Each row comes from the steps of one path. Every step used is in the known rows, and no mark comes twice. Write the path behind each row, first mark first.
Known rows:
sofe > lupo > tofiv > lozez: [ -6 -19  18  -8 -13  16  17 -40 -19 -17   2  22  -4   8  -5   4  -8  36
  10  28 -28  -3  21  -5  -4 -23   2   7  -5  21  -1   1  17  -4 -15  11
 -23 -12   2  16  32]
sofe > vakar > lupo > tofiv > lozez > tenu: [  0  12  27 -37 -22  17  22 -34   5 -22  20  44  -9  -9   0  12   1  34
   4   1  -2 -10  -1 -23  16 -14 -35   6  -8  -1  10 -25  11   1 -19  -1
   2 -14  12  36  25]
lozez > tenu > sofe > lupo > tofiv: [  8  -8  17 -13 -14  12  15 -25 -20 -13  34  25   0 -13  21  17 -19  18
  30   0 -18 -16 -24 -21   8 -17 -29 -20 -11  11  -9  -4  12   2 -26   1
 -11   2  -8  20   3]
tenu > sofe > lupo > tofiv: [  5  -7   6 -13  -1  12  12 -36 -14 -18  12  19   5  15   6   6 -19  15
  25  27 -29  -9  11 -18  -2 -15 -16  -7   1  15  -2   6   7   1 -27  -1
 -20  -4  -2   9   7]
tenu > sofe > lupo > tofiv > lozez > vakar: [  7  -7   8 -23   7  11  11 -51 -16 -17  -5  17  -7   9   2   9 -11  32
  16   6 -25   0  20 -17 -12 -20 -29  -6 -14  13   4  -4   6  -9 -22  -1
 -46  -9  -2  14  11]
sofe > vakar: [ 11  23  15 -43 -13  21  37 -24   7 -15  13   5  -2   4  15   4   0   6
 -11  28   4  -2  26 -20  27 -12 -16  -5 -10  -6   5  -3  30   6 -14  -2
   5  12  21  21   9]
vakar > lupo > sofe: [ 14  19   6 -36   6  17 -15 -26   4 -18  13  11   7 -32  -8  10 -15  25
   9  19 -25 -13   3 -14  29  12 -11 -20 -15 -14   0  -7  21 -24 -33 -11
  -3 -29  -5  49  -4]
lozez > vakar > tenu: [ 22  22  21 -44   1  17  21 -36 -19  -7   3  -2   6 -22  16  25 -16   4
  20  21   4 -27  29   1  23 -25 -19  -8 -19 -19   5  10   0 -13  -2 -13
 -13   7  17  40  -6]
tofiv > lozez > lupo > sofe > vakar: [  8  39  11 -33  -7  31   6 -47  -3 -13 -20  -3 -15 -12  -9   4  -5  54
  -1  -1  -7  10  43  -8  21  -7  -9 -18 -22 -30  18  -4  53 -17 -26   2
 -24  -9   0  21   7]
lupo > tofiv > lozez > tenu > sofe > vakar: [  5  10  24 -15 -21  16  24 -41 -16 -31   0  28 -11  -8  10  24   8  29
  15  -6   6   0  -6 -13   7 -20 -34  -3 -15   5  13 -12  11   8 -17  -1
 -14   3   7   7  23]
vakar > sofe: [ 26  -1   2 -30  -5  13  11 -37   2 -21   0 -10  11   6  11  11 -14   1
  27  27   0 -17  23 -13  34 -10  -2 -24   0  13 -13 -14  10 -11 -19 -16
  15 -13   0  17   2]
lupo > sofe > vakar: [ 26  36  11 -39  -4  26  14 -34   7 -15   4  -1  -3 -16   9  13  -8  19
  -5  20  -1   7  29  -6  36   7 -16 -12 -19 -19  14   6  33  -3 -26  -9
   2   3  28  20  -9]
lupo > tofiv: [  6  -9  17 -24 -11  20  15 -28 -14 -16   3  23   9  10   4  27  -7  16
  14  36   0 -10   9  -3  10 -20   3  11   8  12   5 -11 -19   2 -12  -6
  -9  -1   8   2  20]
tenu > sofe > vakar: [ 15  32   4 -34  -5  20  28 -29   5 -28   4   1  -1   7  18   7  -4   0
   6  19  -2   4  17 -35  19  -8 -33 -24 -15 -12   9   2  26   6 -27  -8
  -3  15  11  11  -5]
lupo > tofiv > lozez: [ -3  -9  22 -13 -13  19  12 -38 -18 -27 -15  23   1   1  -6  25   0  31
  11  23  -2  -2  17   1   0 -22   5  16  -1   8   8  -8  -6  -5  -9   3
 -22  -9   1   3  34]
lupo > tofiv > lozez > vakar: [ 10  -8  21 -27  -4  15  18 -50 -18 -15 -17  19  -7  -7   1  29  -2  33
   5  11   4  -1  22   3  -3 -26  -8  18  -8   8  12 -19 -11 -12  -6  -4
 -39  -9  14   9  26]
lozez > vakar > tenu > sofe > lupo > tofiv: [ 15  19  18 -31   1  13  18 -45 -24 -13   8  12   2  -1  11  19 -18  12
  30  24 -20 -26  26   2   5 -28 -32  -7 -13  -2   8  14  -9  -3 -14 -10
 -28   1  11  29  -6]
sofe > vakar > lozez: [  8  18   2 -50 -20  16  36 -30  -4  -2  19  16  -1  -1  20  12  -3  17
   1  26   8 -14  24 -18  21 -12 -10   2  -3  -6  -1  -4  24  -3 -26   3
  -3  -4  12  11   7]
tofiv > lozez > vakar: [ 12  -2  13 -33   1  14  17 -47 -10 -22 -12   1  -8 -23   6  21  -3  28
   0   4   3   1  33 -14  10 -20  -8   1 -19  -6   8 -10  24 -23 -10  -5
 -36  -7   6  30  16]
tofiv > lozez > tenu: [  2  -1  25 -11 -21  11  15 -31 -21 -27   5   9  -6 -41  12  23  -3  28
  14 -15   4  -6  -6 -17  23 -16 -11 -16 -23  -3  -5 -12  33 -13 -14   7
  -9  -5  -1  26  18]
lupo > sofe > vakar > tenu: [ 29  52  19 -38 -10  29  11 -38 -11 -20   2  -4   5 -16   9  13  -6  13
   0  32   3 -10  30  11  40  -7 -20 -22 -26 -36  12  33  32   4 -20 -11
  10   5  34  32 -13]

Which path is each row?
[ 14  42  24 -40 -19  28  34 -25  -7 -23  11   0   4  -2  14  12  -6  -1
   1  35   8 -17  29  -5  30 -22 -24 -11 -22 -23   8  26  27   6 -10  -3
  14  15  35  33   6] -> sofe > vakar > tenu
[  4 -14   3 -21 -20   2  16 -32 -31   4  38  36   1 -10  24  27 -11  32
  41   2 -10 -31 -21 -17   4 -20 -18 -12  -3  18 -14  -5  -2  -4 -37   6
 -17 -14 -16   5  -1] -> vakar > lozez > tenu > sofe > lupo > tofiv
[ -6  -5  28 -26 -16  12   1 -35  -8 -26  13  43  -1 -26  -2  21  -5  36
  19   0 -13 -16 -18 -13  10 -14 -22   6  -2   5   1 -25  -2 -14 -18   1
  -8 -30  -6  38  34] -> vakar > lupo > tofiv > lozez > tenu
[  2  28  13 -27 -14  15  13 -35   6 -39  15  19 -13 -34  12  10   5  28
  12 -18  -7  -1 -15 -39  22  -4 -46 -28 -32 -14   4 -16  38 -11 -33  -3
  -7  -9  -3  41  10] -> tofiv > lozez > tenu > sofe > vakar > lupo
[  4 -18  22 -23  -5  15  18 -51 -14  -7   2  23 -11   1   1   9 -10  38
   6  17 -21  -6  29  -3  -7 -23 -10  13  -7  22   4  -3   9 -11 -12   6
 -38  -9   5  18  26] -> sofe > lupo > tofiv > lozez > vakar
[ -1 -16  17 -20 -12  16  18 -31 -11  -6  20  23   6  18   1   5 -20  25
  13  39 -27 -16  15  -6   6 -24   2   3   4  26  -5   1   7   3 -18   8
 -13  -5   3  15  20] -> sofe > lupo > tofiv
[ 26  22   9 -40 -17  11  15 -32  -7   3  27  14  -8 -41  21  23  -7  33
   9  -5  12 -12  -4  -6  40   0 -18 -16 -20 -18   3  -2  34  -7 -37  -4
   2  -8  11  15 -18] -> lupo > sofe > vakar > lozez > tenu
[  4  -4  28 -21  -8  17  18 -53 -31 -11   0  18  -4   8  -3  11  -9  34
  13  28 -22 -22  30   8  -1 -35 -15   4 -15  11   6  14   2  -9  -7   9
 -29  -6  11  29  23] -> sofe > lupo > tofiv > lozez > vakar > tenu
[  8  -1  14 -11 -15  11  18 -20 -11 -16  37  11   2 -22  24   7 -20  18
  31 -10 -18 -19 -18 -33  19 -11 -27 -35 -20   6 -14   1  30  -3 -30  -2
  -7   5 -11  33  -7] -> lozez > tenu > sofe > lupo
[ 18 -21   6 -22  -9  13  10 -43  -5  -9  10  12   8  30   3   2 -17  14
  28  40 -21 -23  28  -5  18 -24  -4 -18   7  34 -14 -11   1  -2 -28  -5
   8 -21  -2  17   9] -> vakar > sofe > lupo > tofiv
[  7  27   7 -17  -6  20  11 -30 -24 -29  14   1   9   1  13   3 -19   7
  35  32 -24 -24  20  -8  17 -18 -23 -29 -21 -15  -6  38  21  -4 -22   1
  -4   6   6  33  -7] -> vakar > tenu > sofe > lupo
[ 12  37  11 -22  -6  21  12 -29 -27 -36   2  -2  15 -14  16  18 -12   1
  35  25  -4 -20  15  -5  23 -17 -18 -31 -18 -24   0  27   6  -3 -17 -10
  -1  11   5  28  -9] -> vakar > tenu > sofe
[ -5  -1  10 -31 -19  30  21 -31 -10  12  -3  17   1  14  -5  18 -24  37
  22  25 -10 -16  29  -6   9 -26   5  -2  14   5   5 -26 -10  -7 -15   1
 -21  -7 -16   6  18] -> lozez > lupo > tofiv
[  8  20  19 -18 -17  19  22 -36  -9 -36   6   9 -11 -26  17  16   7  24
   9 -23   4   4   1 -27  16 -11 -40 -23 -29 -15   2  -7  44  -4 -25   0
 -11   7   7  23   7] -> tofiv > lozez > tenu > sofe > vakar
[  8  35  -2 -44   2  19  19 -27  16 -30  12  14   1  -2  12  -2  -7   6
   6  18 -15  -3  10 -44  20   3 -47 -24 -12 -13   7 -13  25   1 -36 -15
  -1  -6   3  38  -1] -> tenu > sofe > vakar > lupo
[ 14  21  16 -29 -16  12  28 -25  -2 -22  25  11  -4 -19  32  17  -6   5
  19  -3   6  -9 -12 -31  29  -8 -39 -30 -21 -13   0  -7  29  10 -26  -7
   9  16   9  25  -8] -> lozez > tenu > sofe > vakar
[  4  18  -4 -57 -24  17  34 -31  -2  18  17  10  -8   3   7   6 -16  36
   9  13   3 -19  40 -22  19 -19  -8  -8  -1 -10   6 -14  30  -6 -30   7
 -10  -8  -3   7   3] -> sofe > vakar > lozez > lupo
[ -6 -24  29  -6 -24  12  16 -36 -23 -17  21  28  -8  -6   3  10 -10  38
  14   6 -20 -11  -3  -4  -1 -23  -8   2 -10  23  -6  -4  17  -3 -18  15
 -16 -11  -2  23  30] -> sofe > lupo > tofiv > lozez > tenu
[  9   5  13 -42   6  11   6 -47   2 -26  -4  12  -9 -39  -6  13  -7  32
   3  -1 -15  -8  20 -25  12 -12 -23   0 -21  -5   6 -25  19 -30 -16  -4
 -34 -24  -2  47  17] -> tofiv > lozez > vakar > lupo
[ -2  -2   7  -7  -1  17   6 -45 -18 -25  -3  21  -2  10   2   4  -8  30
  20  17 -31   4  17 -15  -8 -16 -19  -9  -9  11   0   8  15  -4 -23   3
 -33  -6  -6   8  19] -> tenu > sofe > lupo > tofiv > lozez
[  7  20  15 -16 -11  24  16 -36 -31 -22  10  12  13   9   9  10 -18  13
  34  36 -25 -28  13   3   6 -25 -22 -16 -14  -3  -1  30   3   2 -20  -1
 -11   5   8  21   2] -> vakar > tenu > sofe > lupo > tofiv
[ 11  22  15 -25   6  14  11 -58 -21 -31  -8  -3  -4 -21   8   6  -5  26
  17   5 -15 -16  31  -6   3 -25 -28 -16 -36 -14   3  20  31 -20 -18  -2
 -39  -6   1  37  -1] -> tofiv > lozez > vakar > tenu > sofe > lupo
[ 36  -4   2 -48   5   9  14 -44   2 -11   1  -9   6 -13  13  19 -16   4
  23  16   2 -20  32 -17  28 -16 -17 -13  -2   9  -6 -26   0 -18 -15 -22
  -3 -12   7  28 -10] -> lozez > vakar > sofe
[  4  17   7 -23   0  26  -5 -45 -13 -11 -20  -5  -9 -23  -9  13 -13  55
   5  -3 -13   4  36  -4  19  -8   3 -24 -16 -24   9  -4  40 -26 -23   2
 -32 -18 -13  19   3] -> tofiv > lozez > lupo > sofe
[ 11  27  10 -37 -12  11  19 -21  10 -27  35  20  -4 -29  22  13 -10   8
  15 -10  -5 -17 -21 -44  31  -2 -56 -30 -19 -10   0 -15  26   0 -35 -13
   8  -1  -4  41  -6] -> lozez > tenu > sofe > vakar > lupo
[  3  28 -10 -46 -19  18  29 -39 -12  11   2  23  -4  19  12  16 -11  34
  27  13  -5 -11  18 -24   2 -17 -24 -12   3  -5  12 -12   4  -2 -37  -3
 -26  -4  -5 -12   1] -> tenu > sofe > vakar > lozez > lupo > tofiv
[  5   7   1 -16   1  13  12 -32  -6 -23  14   3   6   5  13  -3 -16  13
  21  20 -30  -7  13 -30   9  -8 -17 -24 -10   6  -9   8  31  -6 -31   1
 -20  -2 -10  19  -6] -> tenu > sofe > lupo
[ 20 -13  -2 -30  -6  11   9 -40   4 -13  12  -2   8  19  10  -8 -17  10
  23  36 -20 -21  34 -15  23 -15  -4 -29  -5  28 -19  -9  26 -11 -27  -5
  10 -16   2  27  -1] -> vakar > sofe > lupo
[  5   9  16  -9 -12  11   5 -35 -21 -40  -2   5  -5 -38  16  25   2  24
  23 -20  -2  -3 -11 -24  15 -12 -25 -25 -25  -7   2   0  34 -12 -22   0
 -14   1 -11  21   9] -> tofiv > lozez > tenu > sofe
[  0  20  21  -8 -11  20   9 -43 -36 -36  -5  16   5   6   5   9 -13  22
  29  27 -24 -16  15   5   1 -27 -21 -14 -20  -6   1  32  11  -1 -19   4
 -19  -2   4  18  10] -> vakar > tenu > sofe > lupo > tofiv > lozez
[  9  53  17 -35 -14  32   9 -49 -14 -13 -18  -6 -10 -17  -9  10  -8  47
   6   6  -3  -2  47  10  26 -16 -13 -25 -28 -39  15  14  44 -14 -23   2
 -14 -12  10  26   0] -> tofiv > lozez > lupo > sofe > vakar > tenu
[ 15 -22  18 -14 -19   9   9 -54  -9 -20  13  17  -4   9   2   9  -8  29
  32  11 -14 -19   6   0  17 -25 -14 -18  -5  33 -17 -15  13  -6 -24  -1
   6 -23  -5  23  18] -> vakar > sofe > lupo > tofiv > lozez > tenu
